Below are the code and all the weights of a small trained network. Each question names an input and a class and asks about switching units off, where a switched-off unit gives its printed mean instead of its output.

import numpy as np


def w(rows, s, z=0):
    codes = np.array(rows[::2]) - 128.0
    scale = np.full(codes.shape[1], s)
    scale[-1] = z or s
    return codes * scale


def f(y):
    return np.maximum(y, 0)


def log_softmax(a):
    a = a - a.max(-1, keepdims=True)
    return a - np.log(np.exp(a).sum(-1, keepdims=True))


def net(x, mask):
    res = np.array(x, float).reshape(1, 7) / 4 @ E
    y = f(res @ A[0][:, :-1].T + A[0][:, -1])
    res = res + np.where(mask, y, B[0][:, -1]) @ B[0][:, :-1]
    return log_softmax(res[-1] @ U[:, :-1].T + U[:, -1])


A, B = {}, {}
E = w([
[194,81,215,54,213,197,201,146],'x0',
[112,134,122,128,135,127,131,148],'x1',
[160,103,141,99,84,121,129,112],'x2',
[150,133,145,144,146,135,114,95],'x3',
[103,124,124,137,127,140,133,149],'x4',
[85,154,44,94,93,168,250,41],'x5',
[74,1,83,82,182,73,92,87],'x6',
],0.0087)
A[0] = w([
[174,253,163,142,52,214,199,178,236],'N1',
[155,99,134,31,188,216,201,117,80],'N2',
[66,142,57,45,126,172,232,20,147],'N3',
[32,147,101,176,29,121,82,59,56],'N4',
[99,181,60,78,106,220,191,42,2],'N5',
[142,145,25,164,74,68,73,82,123],'N6',
[131,69,200,148,175,101,135,119,246],'N7',
[167,112,145,93,185,181,180,125,32],'N8',
[35,43,81,38,214,98,115,48,51],'N9',
[81,7,90,76,170,86,79,99,39],'N10',
[90,154,79,141,80,146,70,94,34],'N11',
],0.0069,0.0052)
B[0] = w([
[102,71,4,177,134,102,106,63,253],'N1',
[102,255,159,158,234,80,222,125,205],'N2',
[69,171,138,125,67,203,8,130,231],'N3',
[110,191,173,168,149,86,208,154,180],'N4',
[146,160,142,124,39,206,45,224,186],'N5',
[112,194,218,88,132,101,191,147,189],'N6',
[84,134,169,73,89,99,98,125,214],'N7',
[127,192,150,121,178,118,180,201,167],'N8',
[170,81,52,180,96,148,159,110,210],'N9',
[221,115,88,149,124,142,129,108,202],'N10',
[156,174,172,155,98,82,192,160,151],'N11',
],0.0088,0.011)
U = w([
[125,176,188,135,156,117,226,167,75],'0',
[65,115,126,88,142,110,99,82,254],'1',
[161,131,157,124,121,175,1,230,103],'2',
[187,87,46,183,128,136,158,91,47],'3',
],0.0095,0.0097)

Each question gives the input, the list of numbers given to net, and the class t.
The units are the neurons (one row each of A and B). Each row of codes is followed by its name. A weight is (code - 128) times the scale printed after its matrix; where a second scale follows, it is the last column's (A, B and U).
mask holds one flag per neuron, in row order. A switched-off neuron (its flag False) gives its mean, the last column of its row in B, instead of its output. The means were averaged over made-up inputs and are rounded, as every weight is.
A unit's drop is (log p(t) with every unit on - log p(t) with that unit switched off) / (log p(t) with every unit on - log p(t) with every unit switched off).
The circuit of an input: a set's keep is (log p(t) with only the set's units on - log p(t) with every unit switched off) / (log p(t) with every unit on - log p(t) with every unit switched off). Starting from all 11 units, units are removed one at a time, each time the one whose removal leaves the highest keep (on an exact tie, the one counted first), for as long as the keep stays at least 0.8.
circuit, biggest first: the units of the circuit, biggest drop first
most important unit: the unit with the biggest drop
k most important neurons: the k neurons with the biggest drops, biggest first
drop of u: that unit's drop, to one decimal
input [1,-3,6,5,1,7,-5], class 2: circuit, biggest first	N5
input [-2,-7,-1,-2,6,-5,7], class 3: 4 most important neurons	N10, N9, N3, N5
input [4,-1,2,5,6,7,0], class 2: 2 most important neurons	N3, N5
input [3,1,-2,-1,5,7,5], class 2: circuit, biggest first	N3, N5
input [2,6,2,-1,-7,4,-6], class 1: 2 most important neurons	N9, N1
input [6,-4,0,-1,2,-5,2], class 0: 3 most important neurons	N3, N1, N2
input [3,8,-1,-4,-2,4,7], class 3: 2 most important neurons	N9, N10
input [0,3,1,2,-5,-5,8], class 3: circuit, biggest first	N10, N9
input [-3,6,-1,4,2,-3,-4], class 3: circuit, biggest first	N3, N1
input [-5,5,1,-6,8,-8,-8], class 1: 2 most important neurons	N1, N5
input [-3,-7,-1,-7,5,6,4], class 2: 4 most important neurons	N3, N5, N1, N2
input [-1,5,0,-8,-5,-4,-6], class 3: 2 most important neurons	N1, N3
input [5,-7,-3,-3,-4,-4,6], class 3: 4 most important neurons	N9, N10, N3, N6
input [-6,-6,-4,-5,-3,6,0], class 0: most important unit	N4
input [-2,-2,1,3,8,-7,-4], class 1: circuit, biggest first	N5, N3
input [4,-7,-2,7,6,8,8], class 2: 3 most important neurons	N3, N5, N1
input [-3,-6,-1,6,-2,6,-2], class 2: 3 most important neurons	N5, N3, N2
input [-1,-5,-1,-3,6,7,4], class 2: drop of N3	0.4
input [1,1,-1,-3,2,-5,8], class 3: drop of N10	0.4
input [2,-4,-2,8,-3,7,0], class 2: drop of N3	0.3
input [-8,8,1,-8,6,0,-7], class 0: circuit, biggest first	N4
